Below are the code and all the weights of a small trained network. Each question names an input and a target symbol and asks about switching units off, where a switched-off unit gives its printed mean instead of its output.

import numpy as np


def w(rows, s, z=0):
    codes = np.array(rows[::2]) - 128.0
    scale = np.full(codes.shape[1], s)
    scale[-1] = z or s
    return codes * scale


def norm(h):
    return h / np.sqrt((h * h).mean(-1, keepdims=True) + 1e-5)


def f(y):
    return y / 2 * (1 + np.tanh(0.7978845608 * (y + 0.044715 * y**3)))


def softmax(a):
    e = np.exp(a - a.max(-1, keepdims=True))
    return e / e.sum(-1, keepdims=True)


def log_softmax(a):
    a = a - a.max(-1, keepdims=True)
    return a - np.log(np.exp(a).sum(-1, keepdims=True))


def net(x, mask):
    ids = ['ΔΘΞΣΦΩβγζλμπψ'.index(c) for c in x.split()]
    T = len(ids)
    res = E[ids] + P[:T]
    u = 0
    for l in range(2):
        q, k, v = (norm(res) @ M[l].T for M in (Q, K, V))
        z = softmax(np.where(np.tri(T) > 0, q @ k.T / 4**0.5, -1e9)) @ v
        res = res + np.where(mask[u], z, O[l][:, -1]) @ O[l][:, :-1]
        u += 1
        y = f(norm(res) @ A[l][:, :-1].T + A[l][:, -1])
        res = res + np.where(mask[u : u + 4], y, B[l][:, -1]) @ B[l][:, :-1]
        u += 4
    return log_softmax(norm(res)[-1] @ U[:, :-1].T + U[:, -1])


Q, K, V, O, A, B = {}, {}, {}, {}, {}, {}
E = w([
[75,188,88,130,140,115,154,144,65],'Δ',
[78,205,160,40,141,92,105,76,154],'Θ',
[99,85,83,116,121,186,137,123,125],'Ξ',
[97,142,95,189,132,146,131,108,100],'Σ',
[94,166,119,161,181,59,201,3,173],'Φ',
[118,125,128,160,159,187,118,179,94],'Ω',
[146,76,112,158,169,186,151,106,135],'β',
[101,174,141,77,208,107,158,78,129],'γ',
[123,154,156,27,75,128,144,148,97],'ζ',
[95,180,219,114,157,185,82,113,99],'λ',
[90,153,121,198,225,136,104,173,207],'μ',
[78,157,70,115,49,63,156,210,212],'π',
[157,104,195,159,89,162,23,173,240],'ψ',
],0.0059)
P = w([
[89,136,100,91,149,115,42,85,140],'0',
[127,199,179,178,128,213,254,138,117],'1',
[172,140,69,100,173,146,116,148,82],'2',
[113,110,116,128,156,103,65,118,99],'3',
[92,219,115,134,118,235,210,92,150],'4',
[200,182,59,107,182,160,120,136,87],'5',
[113,91,139,130,144,88,100,123,75],'6',
[46,200,155,136,68,204,187,113,215],'7',
],0.0071)
Q[0] = w([
[133,108,77,93,201,25,2,130,5],'0.h0',
[225,87,43,90,234,34,40,105,15],'0.h0',
[16,140,221,206,51,135,134,167,252],'0.h0',
[131,187,106,139,102,195,173,144,143],'0.h0',
],0.007)
K[0] = w([
[196,255,64,137,107,202,112,160,225],'0.h0',
[210,239,61,119,117,213,137,120,178],'0.h0',
[64,25,198,192,84,24,97,144,124],'0.h0',
[138,45,99,162,146,86,108,167,53],'0.h0',
],0.0073)
V[0] = w([
[222,74,145,181,186,146,73,111,174],'0.h0',
[87,133,2,174,147,46,145,211,165],'0.h0',
[108,98,151,186,109,140,60,117,35],'0.h0',
[177,162,156,85,81,190,81,238,168],'0.h0',
],0.0061)
O[0] = w([
[152,35,207,111,91,74,172,140,185,250],'0.h0',
[80,254,154,168,152,118,142,178,196,241],'0.h0',
[207,119,122,202,92,145,187,156,48,190],'0.h0',
[61,69,119,189,43,138,41,131,143,182],'0.h0',
],0.0076,0.0013)
A[0] = w([
[47,126,121,114,191,77,5,160,192,118],'0.n0',
[93,158,61,145,80,141,204,128,218,213],'0.n1',
[187,233,143,180,114,170,254,125,100,4],'0.n2',
[170,87,191,88,179,50,71,142,151,179],'0.n3',
],0.0057,0.0031)
B[0] = w([
[194,66,206,114,135,73,177,132,133,254],'0.n0',
[60,99,172,144,118,204,81,128,65,199],'0.n1',
[141,92,127,105,111,14,2,104,167,211],'0.n2',
[150,134,92,245,153,133,106,23,48,165],'0.n3',
],0.0065,0.0059)
Q[1] = w([
[108,67,152,154,174,116,63,3,125],'1.h0',
[149,221,157,92,136,160,138,71,141],'1.h0',
[93,82,87,149,160,142,113,217,116],'1.h0',
[131,132,87,137,103,208,134,33,90],'1.h0',
],0.0076)
K[1] = w([
[139,51,193,110,198,106,37,45,155],'1.h0',
[104,183,115,54,156,46,160,94,97],'1.h0',
[104,123,134,198,128,222,85,218,179],'1.h0',
[100,76,96,120,215,119,128,99,2],'1.h0',
],0.0064)
V[1] = w([
[71,82,219,127,122,1,132,91,66],'1.h0',
[67,78,119,139,158,112,133,52,59],'1.h0',
[96,186,219,85,92,173,144,2,84],'1.h0',
[71,73,99,166,182,96,144,168,111],'1.h0',
],0.004)
O[1] = w([
[104,104,38,115,141,115,143,184,68,255],'1.h0',
[98,130,135,125,134,120,169,254,129,157],'1.h0',
[68,65,70,224,176,212,113,170,160,161],'1.h0',
[135,105,159,58,96,134,204,126,84,143],'1.h0',
],0.0058,0.0034)
A[1] = w([
[113,129,63,16,175,164,57,203,186,28],'1.n0',
[39,135,139,77,143,63,39,70,219,120],'1.n1',
[115,49,148,202,2,93,84,90,118,4],'1.n2',
[132,144,171,228,188,133,141,157,176,126],'1.n3',
],0.0059,0.0039)
B[1] = w([
[177,37,155,60,72,115,116,136,203,155],'1.n0',
[160,152,93,227,50,138,214,178,161,214],'1.n1',
[117,180,109,120,206,153,119,3,242,202],'1.n2',
[131,65,84,75,93,130,92,115,61,253],'1.n3',
],0.0069,0.0037)
U = w([
[119,215,117,107,162,110,64,154,119,130],'Δ',
[213,83,71,117,153,129,175,190,254,30],'Θ',
[49,69,240,60,132,252,208,74,180,114],'Ξ',
[227,148,49,199,69,41,66,158,119,3],'Σ',
[61,180,119,123,197,151,182,110,160,208],'Φ',
[237,202,192,117,100,97,99,97,63,167],'Ω',
[247,77,70,183,96,183,249,98,82,97],'β',
[124,167,149,44,246,151,174,134,185,169],'γ',
[87,76,50,27,57,87,43,169,129,102],'ζ',
[55,118,89,147,117,198,24,78,7,129],'λ',
[167,52,242,112,163,13,164,158,117,189],'μ',
[79,133,182,200,44,127,178,223,165,167],'π',
[115,93,137,179,120,64,30,7,209,77],'ψ',
],0.0057,0.0025)

Each question gives the input, a string of symbols that net reads in full, and the target symbol t.
The units are the heads (4 rows each of Q, K, V and O) and the neurons (one row each of A and B). Each row of codes is followed by its name. A weight is (code - 128) times the scale printed after its matrix; where a second scale follows, it is the last column's (O, A, B and U).
mask holds one flag per unit, layer by layer, with each layer's heads first. A switched-off unit (its flag False) gives its mean, the last column of its rows in O or B, instead of its output. The means were averaged over made-up inputs and are rounded, as every weight is.
A unit's drop is (log p(t) with every unit on - log p(t) with that unit switched off) / (log p(t) with every unit on - log p(t) with every unit switched off).
The circuit of an input: a set's keep is (log p(t) with only the set's units on - log p(t) with every unit switched off) / (log p(t) with every unit on - log p(t) with every unit switched off). Starting from all 10 units, units are removed one at a time, each time the one whose removal leaves the highest keep (on an exact tie, the one counted first), for as long as the keep stays at least 0.8.
circuit, biggest first: the units of the circuit, biggest drop first
top k neurons: the k neurons with the biggest drops, biggest first
top k neurons in layer l: the k neurons of layer l with the biggest drops, biggest first
input ζ ζ ζ β Φ, target μ: circuit, biggest first => 0.h0, 0.n2
input ψ μ Δ β, target μ: circuit, biggest first => 0.h0, 0.n0
input π Δ Ω Δ, target Ω: top 4 neurons => 0.n2, 0.n3, 0.n1, 0.n0
input γ β Θ Θ ψ μ Ω λ, target ψ: circuit, biggest first => 0.n2, 0.h0, 1.n2
input μ β μ β λ λ β Δ, target μ: circuit, biggest first => 0.h0, 0.n2
input ζ λ μ ζ Ω, target λ: top 2 neurons => 1.n1, 0.n0
input λ μ Φ μ ψ ζ π, target ψ: circuit, biggest first => 1.h0
input μ μ ζ λ Θ π, target π: circuit, biggest first => 1.n1, 0.h0, 0.n1, 0.n0
input Φ Ξ μ μ μ, target π: top 4 neurons => 0.n2, 1.n1, 0.n1, 1.n2
input π β μ Ω μ μ Σ ζ, target Ω: circuit, biggest first => 0.h0, 0.n2
input μ Σ μ β Φ ψ, target ψ: circuit, biggest first => 0.h0, 0.n3
input λ μ μ ψ Σ, target Ξ: top 2 neurons => 1.n2, 0.n2
input ζ Ω Ω, target Ω: circuit, biggest first => 1.h0, 0.n1, 0.n0, 0.n2
input μ μ ζ ζ ψ, target λ: circuit, biggest first => 0.h0
input Ξ μ Σ Θ Ξ, target ζ: top 3 neurons => 0.n2, 0.n3, 1.n0
input β ζ Ξ μ β, target π: top 4 neurons => 0.n2, 1.n1, 0.n1, 0.n0
input π ψ ζ μ μ, target π: top 2 neurons => 1.n1, 0.n2
input γ μ Θ μ ζ, target π: top 4 neurons => 0.n2, 1.n1, 0.n1, 1.n2
input λ ζ μ ζ, target μ: circuit, biggest first => 0.n0, 0.h0, 0.n2
input μ μ Φ λ Θ μ γ ζ, target Θ: top 2 neurons => 0.n2, 1.n0
input ψ Θ Ξ, target Ξ: top neuron => 0.n2
input Φ ζ λ μ μ β μ γ, target π: top 2 neurons in layer 0 => 0.n2, 0.n1
